Below is a small trained network, with its code and all its weights. Each question gives an input and a class and asks what happens when units are switched off, that is, made to give their printed mean instead of their output.

import numpy as np


def w(rows, s, z=0):
    codes = np.array(rows[::2]) - 128.0
    scale = np.full(codes.shape[1], s)
    scale[-1] = z or s
    return codes * scale


def norm(h):
    return h / np.sqrt((h * h).mean(-1, keepdims=True) + 1e-5)


def f(y):
    return y / 2 * (1 + np.tanh(0.7978845608 * (y + 0.044715 * y**3)))


def log_softmax(a):
    a = a - a.max(-1, keepdims=True)
    return a - np.log(np.exp(a).sum(-1, keepdims=True))


def net(x, mask):
    res = np.array(x, float).reshape(1, 6) / 4 @ E
    u = 0
    for l in range(4):
        y = f(norm(res) @ A[l][:, :-1].T + A[l][:, -1])
        res = res + np.where(mask[u : u + 4], y, B[l][:, -1]) @ B[l][:, :-1]
        u += 4
    return log_softmax(norm(res)[-1] @ U[:, :-1].T + U[:, -1])


A, B = {}, {}
E = w([
[130,129,126],'x0',
[195,136,50],'x1',
[119,58,197],'x2',
[122,129,129],'x3',
[131,127,129],'x4',
[20,3,96],'x5',
],0.0056)
A[0] = w([
[124,176,134,2],'0.n0',
[121,193,246,152],'0.n1',
[145,116,128,74],'0.n2',
[34,144,2,127],'0.n3',
],0.0081,0.0031)
B[0] = w([
[148,152,145,97],'0.n0',
[254,39,90,250],'0.n1',
[88,171,129,105],'0.n2',
[204,13,119,254],'0.n3',
],0.0063,0.0028)
A[1] = w([
[131,90,118,25],'1.n0',
[178,40,136,170],'1.n1',
[255,152,89,197],'1.n2',
[155,152,232,5],'1.n3',
],0.0069,0.0017)
B[1] = w([
[117,130,121,133],'1.n0',
[89,185,145,229],'1.n1',
[43,180,167,254],'1.n2',
[254,52,105,124],'1.n3',
],0.0062,0.005)
A[2] = w([
[158,164,212,25],'2.n0',
[166,254,161,250],'2.n1',
[38,20,140,119],'2.n2',
[144,141,47,169],'2.n3',
],0.0074,0.0024)
B[2] = w([
[130,66,237,148],'2.n0',
[2,67,124,247],'2.n1',
[133,246,91,255],'2.n2',
[194,44,85,142],'2.n3',
],0.0065,0.005)
A[3] = w([
[89,73,140,1],'3.n0',
[67,99,101,105],'3.n1',
[255,48,151,196],'3.n2',
[33,88,192,118],'3.n3',
],0.0073,0.002)
B[3] = w([
[154,229,208,124],'3.n0',
[191,210,108,186],'3.n1',
[137,3,91,161],'3.n2',
[208,194,205,255],'3.n3',
],0.0058,0.0033)
U = w([
[87,192,251,78],'0',
[74,213,29,54],'1',
[228,7,119,253],'2',
],0.011,0.0043)

Each question gives the input, the list of numbers given to net, and the class t.
The units are the neurons (one row each of A and B). Each row of codes is followed by its name. A weight is (code - 128) times the scale printed after its matrix; where a second scale follows, it is the last column's (A, B and U).
mask holds one flag per neuron, layer by layer. A switched-off neuron (its flag False) gives its mean, the last column of its row in B, instead of its output. The means were averaged over made-up inputs and are rounded, as every weight is.
A unit's drop is (log p(t) with every unit on - log p(t) with that unit switched off) / (log p(t) with every unit on - log p(t) with every unit switched off).
The circuit of an input: a set's keep is (log p(t) with only the set's units on - log p(t) with every unit switched off) / (log p(t) with every unit on - log p(t) with every unit switched off). Starting from the 12 units with the biggest drops (on a tie, the unit counted first), units are removed one at a time, each time the one whose removal leaves the highest keep (on an exact tie, the one counted first), for as long as the keep stays at least 0.8.
circuit, biggest first: the units of the circuit, biggest drop first
most important unit: the unit with the biggest drop
k most important neurons: the k neurons with the biggest drops, biggest first
top k neurons in layer l: the k neurons of layer l with the biggest drops, biggest first
drop when u is switched off: that unit's drop, to one decimal
input [8,-7,8,7,-4,-1], class 2: circuit, biggest first => (1.n2 0.n1)
input [-3,-5,1,-1,8,0], class 2: top 2 neurons in layer 2 => (2.n1 2.n2)
input [4,4,-2,2,-3,2], class 2: circuit, biggest first => (0.n3)
input [0,-4,0,8,1,8], class 1: circuit, biggest first => (2.n2 3.n1)
input [6,-7,2,7,5,0], class 2: 2 most important neurons => (1.n2 0.n1)
input [-4,-3,0,-6,8,1], class 1: circuit, biggest first => (2.n2 3.n3 2.n1)
input [8,-2,0,6,6,7], class 1: circuit, biggest first => (2.n2 2.n1)
input [-4,8,6,-2,0,8], class 1: circuit, biggest first => (2.n2 0.n1)
input [4,-6,-4,-8,-2,2], class 1: circuit, biggest first => (1.n2 2.n2)
input [-5,6,-2,-7,-2,1], class 2: top 3 neurons in layer 2 => (2.n3 2.n2 2.n1)
input [8,4,8,8,-6,-1], class 0: 2 most important neurons => (1.n1 0.n3)
input [4,-4,-2,2,7,7], class 1: top 3 neurons in layer 2 => (2.n2 2.n0 2.n1)
input [7,8,3,-6,0,3], class 1: 3 most important neurons => (0.n1 1.n3 1.n1)
input [-4,6,4,7,-3,4], class 1: circuit, biggest first => (2.n2)
input [6,7,-3,-2,-5,4], class 2: top 2 neurons in layer 2 => (2.n3 2.n1)
input [-4,3,7,-8,-8,6], class 1: 4 most important neurons => (2.n2 2.n0 1.n2 2.n1)
input [6,-2,5,-2,5,-1], class 2: 2 most important neurons => (2.n1 3.n2)
input [-1,1,-7,-4,6,1], class 2: top 3 neurons in layer 2 => (2.n3 2.n2 2.n1)
input [8,-2,8,2,-3,8], class 0: drop when 2.n1 is switched off => 0.1
input [-2,-2,6,-6,5,0], class 2: drop when 1.n3 is switched off => 0.7
input [0,7,7,4,-7,0], class 0: most important unit => 0.n3
